Each row is shifted at random along 6 fixed directions that mean nothing.
Known rows, with every step that occurs
L-Y-B-Z: [-369 -480  -31   51 -190  419  124   13  220 -302   -6  201 -446  599
    2  -14 -316  105   61 -250  219  -91   25  169  404  180  283   39
  -21   96  272  -91   -6  311 -268 -103   78 -477 -145   82  -82 -639]
U-Z-L-N-M-Y: [ 176 -388  -63    8   39  236   32   25 -457  392   57 -299  173   83
  380 -152  571  224  -38  194  228   14   87 -174 -132 -177 -292  181
  113  -32  196 -221  133  161   24  114   90   79  515 -105 -172  -20]
B-Y-L-N-M-Z: [-216 -530  373 -305  -11  155  167  223 -211  510  185 -315  363   86
 -176 -157  231  315   88  -69    5 -310  184 -197  -50 -154  350 -241
  246 -331    3 -232  390    3  299  577  -98 -174  511 -186  462 -112]
W-L-Y-B-Z: [  50   43  142 -250 -161  307  140  -73  129  -57  226  322 -301  169
   92 -162 -465 -184  185 -378  144  -33  301  -17 -154 -154  -82  121
  265  -18 -188  -79  294 -113  -13 -223 -173 -114  167  -55  213 -102]
Z-Y-M-N-L: [-241   75    4 -485  200  264   87 -279 -177 -891   36  167 -390 -151
   84   35   29  407  -67   76  219  190 -137  147  159  -97 -818  307
 -107 -878   79 -148 -396  380 -174 -644  401  363  401  434 -168 -323]
L-W-Y-B: [  40 -236  -65  125  -43  -25  210  -78 -141 -352   95   90 -209  372
  330   11 -108  129  200 -117  218   13  149  117  235  233   57  319
  176 -333   82 -402  316  284  -25  134  -40   43 -109  252 -152 -461]
Y-L-Z-U: [  62  286 -139 -144  267 -429  165  217 -340  -76   87   53   98 -114
  408  -50 -140  -94 -179  -14  -84   59  181  -53 -180 -131 -420  -14
  157  271 -287 -187  156 -202  118  372  209  555   83   22   34  304]
W-L-Y-B: [  47  -58  113  -77 -141   74  106 -117  -93 -366  128  197 -262  142
 -125  -24 -319 -126  188 -314   90   55  311   33   43  103    9   81
  200   36 -270 -133  217  129   -8 -140 -202  -89  -30   24    9 -259]
L-Y-M-B-Z-U: [-365 -203  -92   -7  228  247  -49  252  151  -27 -251  -62 -174  121
  106 -241  -24   23  -77 -272   -7   59 -287  246  247  175  181   48
  208  301  222  220  -12 -145 -257 -116  125 -237   43 -260  125  -87]
Z-U-B-Y-L-M: [-339  -38  -22  211  166  -67  155  184 -146 -256 -263 -111  -16  493
 -189   79 -109 -132 -108  -16   -9   42  109  -21   57  437  198 -442
   18   13  432  -27 -100  123  -67  401  314 -126 -486 -156 -478 -357]
B-Y-L-N-M: [-295 -211   97 -514  191  -34  461  -67 -340 -301  249  -68   56  203
  -22 -163  290  246   26  153  181  342   14   45   47  -94 -282  142
 -104 -249   73 -242  289  -26  152  279  264  576  251  267   82 -239]
M-N-L-Z: [  48  -44  -56 -440  116  -60  189 -328  -80 -291  156  -45  -74 -165
 -137  -44   50  221 -149  132  -68  173 -247  191  164  -81 -507  127
 -443   95 -158   92  -75   32  160 -380   74  273  239  501  140  273]
Z-U-B-Y-M-N-L-W: [-149  310  129 -108    1  119 -115  102  -27   23  126 -102  244 -295
 -112   -1  -91  -12  -93   62   54 -372  134 -159 -353  -27  -96 -256
  281 -637  326   22    4 -211  131  -57 -175  -62  200 -198  266   37]
U-B-Z-L-W-Y: [ 208 -223  -67   41   94  452  124  -69  136  494  261   83 -147  396
  724  -47  329   69   40  136  175   92  -54  -40 -104  -66 -347  192
  -94 -391  539 -388  -10  147 -159 -196  292   70 -229  382 -534 -244]
M-Z-L-W-U-B: [ 409    7   51  122 -186   79 -282  267  -61  238   -8 -314  -84    3
  159   25  173  159   41   56  153  -56 -136  222  212  265  128 -134
 -124  205  246  177  -78 -127  102   -8 -355 -122 -229   44  -62  251]
N-M-Y-L-Z: [  65  -97   71   53   21   79  172 -141 -142 -163  298  255  -22  -35
  -46  140  -52  160  200    3  126  -21  117 -255 -263 -623  124  -39
    9 -334 -343 -271 -130  321   67  166   -7  -17  519  229  164   33]
M-L-W-U: [  22 -178  124  289 -320   32  -12   64  -18 -368 -132  -42 -179  -86
  -25  125 -261  119  250 -241  224  153   48   26  348  160   37  -10
  204 -135  335  -36   71  353   90 -224 -422 -382 -186  149 -389 -171]
N-M-L-Z-U-B-Y: [-121  559   15 -297   29  130 -164  -17  138  -29   -6 -131   43 -180
 -295  -86   -4  164 -128  114  223   51 -110   72 -165 -274 -320 -200
 -191  -33  258  266  -25  -78   86 -169 -186  326  172  232  228  279]
Z-L-W-Y: [-108 -104  120  265 -121 -115  -21   21   52   90  -97  -88 -146 -131
  350   22  227    7   34 -153  -77   24  -88   52  273  332  122  184
   -8  -53   82   74  191   36  -21  -44 -128  -66 -183   25 -235  -83]
B-Z-L-Y: [-105 -222 -102   22  -22   71   94  -53  182  331   92  215 -179  175
  289  -82  248 -129  -87   37 -211  208 -151    3  173   15  -97   82
 -270  542  -64  106  -27  -41 -241 -125  328 -107 -223   24 -300 -168]
Z-U-B-Y-L-M-N: [  20   22 -101 -202  328 -151   86 -100  -85   16 -114 -189  138  229
  -78 -127  303  -64 -125  321 -401  178 -116   11  -86  167  -63 -183
 -178  183  133   78 -112 -234   46  321  412   97 -192  -45 -178   41]
Y-M-N-L: [ -24 -390 -131 -144   21 -166  207 -233 -133 -253   87  -55   23   41
 -228  145  124  169 -139  -62 -255   81  -23   45  170   78 -336   52
  -62  -62 -135 -118  -93   89  -21   -9  353  -80  -56   40 -207 -174]
M-L-N-Y-B: [-189 -258  -62  -95 -262 -137  -83  -44  -47 -191 -372 -374  100   51
 -160 -176   37  245  188 -164   12   28   61   80   55  254   78  281
   47  211  119   -1  545   29  193  439 -333   73  391 -358  297 -204]
B-Z-L-W: [-295  201  -26  -91 -212  148  -39   34  293 -313  102  133 -580 -148
  507  -27   34  136  -14   71  203  209 -381  272  428   80 -125  172
 -353  265  222  500 -139 -246 -158 -462  -12  101  -45  137   -3  -12]
U-Z-Y-M: [ 236   75 -188  -85  388 -169   87  -11 -102  -58   76   41 -306   73
  415 -104  149   31 -248  377   -7  269  -49   96   22  -65 -429  182
 -149   88 -254  -85 -148  -87 -179   86  483  317   66  183   -3 -227]
L-M-Z-U-B: [ 227  374 -121 -187  204  -17 -134   99 -219   44   71  -79 -154  151
    2   25  -82  135 -225  223   57   12  -66  150    1  -97 -212 -184
  -15  169  115  137  -65  -34   -7 -234  -97   44   35   77   47  102]
L-N-Y-M-Z: [-162 -152   89 -292  141  -90   76  331 -475 -206 -204 -387  -20  138
  -93 -115   34  242   15  -47  207   22  -19  226   34  226  -39  235
   86   72  103   89  462  -47  101  335 -285   78  476 -253  503  -76]
W-Z-Y-L-M: [ -47  -92  223  119  191  -52  146  -62   43  312   77  150   76 -134
   90  -40 -129  -92 -102 -290  -85  -47  122 -317   10 -282  152 -203
  336 -381 -346 -510   46  176  109  120  261   34  235  191  -26 -146]
N-L-W-Z-U-B: [ 102  333   22  -21  -96  147  -66 -138  157  210  423  288   41 -265
  117  302 -237   18 -170  -31  378 -251   56 -202 -111 -327 -303 -160
   63 -545  159 -276 -189  173  116 -586 -199  184  -74  452  -87  113]
Y-L-Z-U-B: [ -39  288  -49  -28  101   31  -89  130   32 -369   42   89 -254   63
  104  185 -246   54 -140  170  123  -27   -3   85  -74 -101  -67 -146
 -218   70  100   39 -369   53  -55 -112   -6  247 -148  237  -16  120]
W-L-N-M: [ 148  -62  178  -73 -204 -452   56 -231   -3  476  139 -242  286 -416
 -485 -111   69 -162   56 -193 -345  125   99   10  -25 -151  211   50
  -59  404 -554  118  408 -348  275   12 -374    3   70 -193  350  365]
Z-U-B-Y-L-W: [ -42 -177 -168  240  134  -63  104  -57  111  -90  174  235  -40  326
  224  225  261  -58  175  565  -71  161  -78  -90   76  147  192 -193
 -425   -4  195 -137 -492  252 -190  263  468  -44 -696  259 -571 -415]
L-Z-U-B-Y-M: [-232  184  -13  263  159 -307 -154  288  214    9 -329 -270   -8   46
 -454  -13 -194 -217 -198   99 -179  -45 -198  279  164  327  448 -345
 -287  589   41  427 -199 -287 -147  289   77 -235 -482 -137  223  103]
Y-M-N-L-W-Z-U-B: [-144  -16   78 -250   87  395 -140   16   72  -58  133 -220   16 -274
   44  138  147  280 -297 -181  376 -260 -187  102  101  -36 -352  -43
  179 -564  539 -119 -245  -66   81 -448  -95  121  134  341  122  194]
B-Y-M-N-L-Z-U: [-341   81  109 -252  185  -96   33  132  -97 -150 -227 -196  253 -334
 -358 -135  -40  -32 -189 -125 -165 -173  -97  104   14  184 -192 -140
   48  -20   -6  266  -49 -200   79   64  152   64  146 -115  263  339]
W-L-N-Y-M-Z-U: [ 152  234   -5 -161  112 -310  -11  277 -659 -185 -284  -64  231  -68
  -63   24  -39 -232  274  -43   37   99  255   36 -307  226 -245  302
  185  245 -312  149  261    9   10  184 -208  243   72 -505   21  328]
W-Z-Y-M: [  41  328  -75   83  162 -670  -28  -79  166   -7 -117   64 -171 -210
   45   19 -165 -175 -170  -79 -167  235 -188  133  311  -29  -25  163
 -170  364 -728   66   42 -263 -114   55  276  179  -93  105  209   76]

Rows
[ 120 -133  -43  312    1 -309  218  -42   62 -158  -26  -46  159  217
 -573  142   31 -234   96  124   25  265 -113  178   77  441  321 -223
 -395  154   75   98 -101 -146   71  359   56  -12 -721  122 -197  -43] => N-L-W-U-B-Y-M
[ 128 -424   57  -86  116  214  -32 -161   30   -1 -272 -389  -51 -183
  129 -189  483  227  -79  123  140   71 -345  273  349  504 -213  152
 -433 -212  392  126 -284   67  164 -143    2   36    5  383 -136  218] => M-N-L-W-U-Z-Y
[-342  185  -83 -460 -236  525 -238 -222  498 -299   70  331 -334 -159
  -93  -66  187  324    1  -89  181   56 -247  194   88 -403 -128  272
 -120  105  101  402 -179  -90 -166 -440 -161  275  339  104  355   76] => N-M-L-Y-B-Z-U
[ 443 -670 -133  -80  -18  504   45  -40 -318   62 -315 -294  191  353
 -193 -259  570   92  -36 -149 -113   12    1  172   56  522  -90  167
  142   99  400 -157 -133  227   60  345  269  101 -138  -84 -466    9] => W-U-Z-L-M-N-Y-B
[-110  -64 -184   59 -285  196 -139 -203  229 -158 -304  280  -12  167
 -392   -3 -199 -122  169 -110 -342 -217  -61   58   32   96  432  140
  -53  156  -14  268 -266  226 -206  -89   60 -395 -111 -380  -64  -73] => L-M-N-Y-B-Z-U
[ -54 -539    2  214  166  248   54   39  299  827  -33  -41  454 -176
  204 -172  267   -9   83 -389 -218 -288 -106 -141 -171    4  264   12
  450 -437  156 -263  114  -77   40  195  177 -196   75 -272    3  142] => N-L-W-Y-M-B-Z-U
[ -58 -439  220  698 -236 -194 -420  283  257  175 -887 -544  121 -198
 -436  -57   15 -166   96  -77 -232  -39  -78   89  299  528  899  -39
  -60  643  -35  459  -53  -42  -13  274 -432 -662 -184 -601   82  136] => W-U-Z-Y-M-L-N
[ 197 -198  108  -17   19  572 -138  -30  313  462  177  -38  -83   40
  440  -77  388   74   41  114 -119 -121 -145  -27 -226 -212   35  233
   82 -405  354  -82 -132 -168 -159 -271   60 -190   84   58   -7   22] => U-B-Z-L-W-Y-M-N
[-114  180   62   74 -119  100 -111   81  118  559   70 -241  368  -81
  -15   23   97   60  -77 -235  372 -221   94 -228  -50 -120  -89 -338
  282 -305  448 -208  266   29  181  144 -198  -48  -32  103  -65   48] => N-M-L-W-Z-U-B-Y
[  25  104 -231   85  108 -179  -99   56 -186 -190 -184 -229  247   28
 -319  148  -36  -67 -244   47  -90 -130   -4  126 -117  180 -147 -152
 -180  282   39   88 -231  -54  -35   36   74  101 -204  -84  -55  312] => Y-M-N-L-Z-U-B
[   4  -59  166  126   71  105   -6  136  130  550  254  241  356 -399
  217   33   15  -98  105  -79  -13 -143  153 -466 -102 -459  -91 -174
  693 -393  -41 -416   38  146   11   28  178 -214   57   76 -132 -129] => B-Y-M-L-W-Z-U
[  -2  313 -128   80   56  -87 -256  114  200  -98  -39 -153 -118 -207
  229  169  116   84 -146   28  284  156 -236  115  151  -66 -168   13
   37  284  211  147  -62 -265  -29 -130 -164  200 -126  167   63  203] => Y-M-L-W-Z-U-B
[  32  497 -330  118  112 -463   18 -184   21 -490 -394  -16 -243  503
  139  -44  -98 -282   35  363 -180  407 -187  162  -63  274  184   88
 -731  699 -288  440  -31 -361 -124  219  208  210 -159 -222  -43  144] => U-B-Z-Y-L-M-N
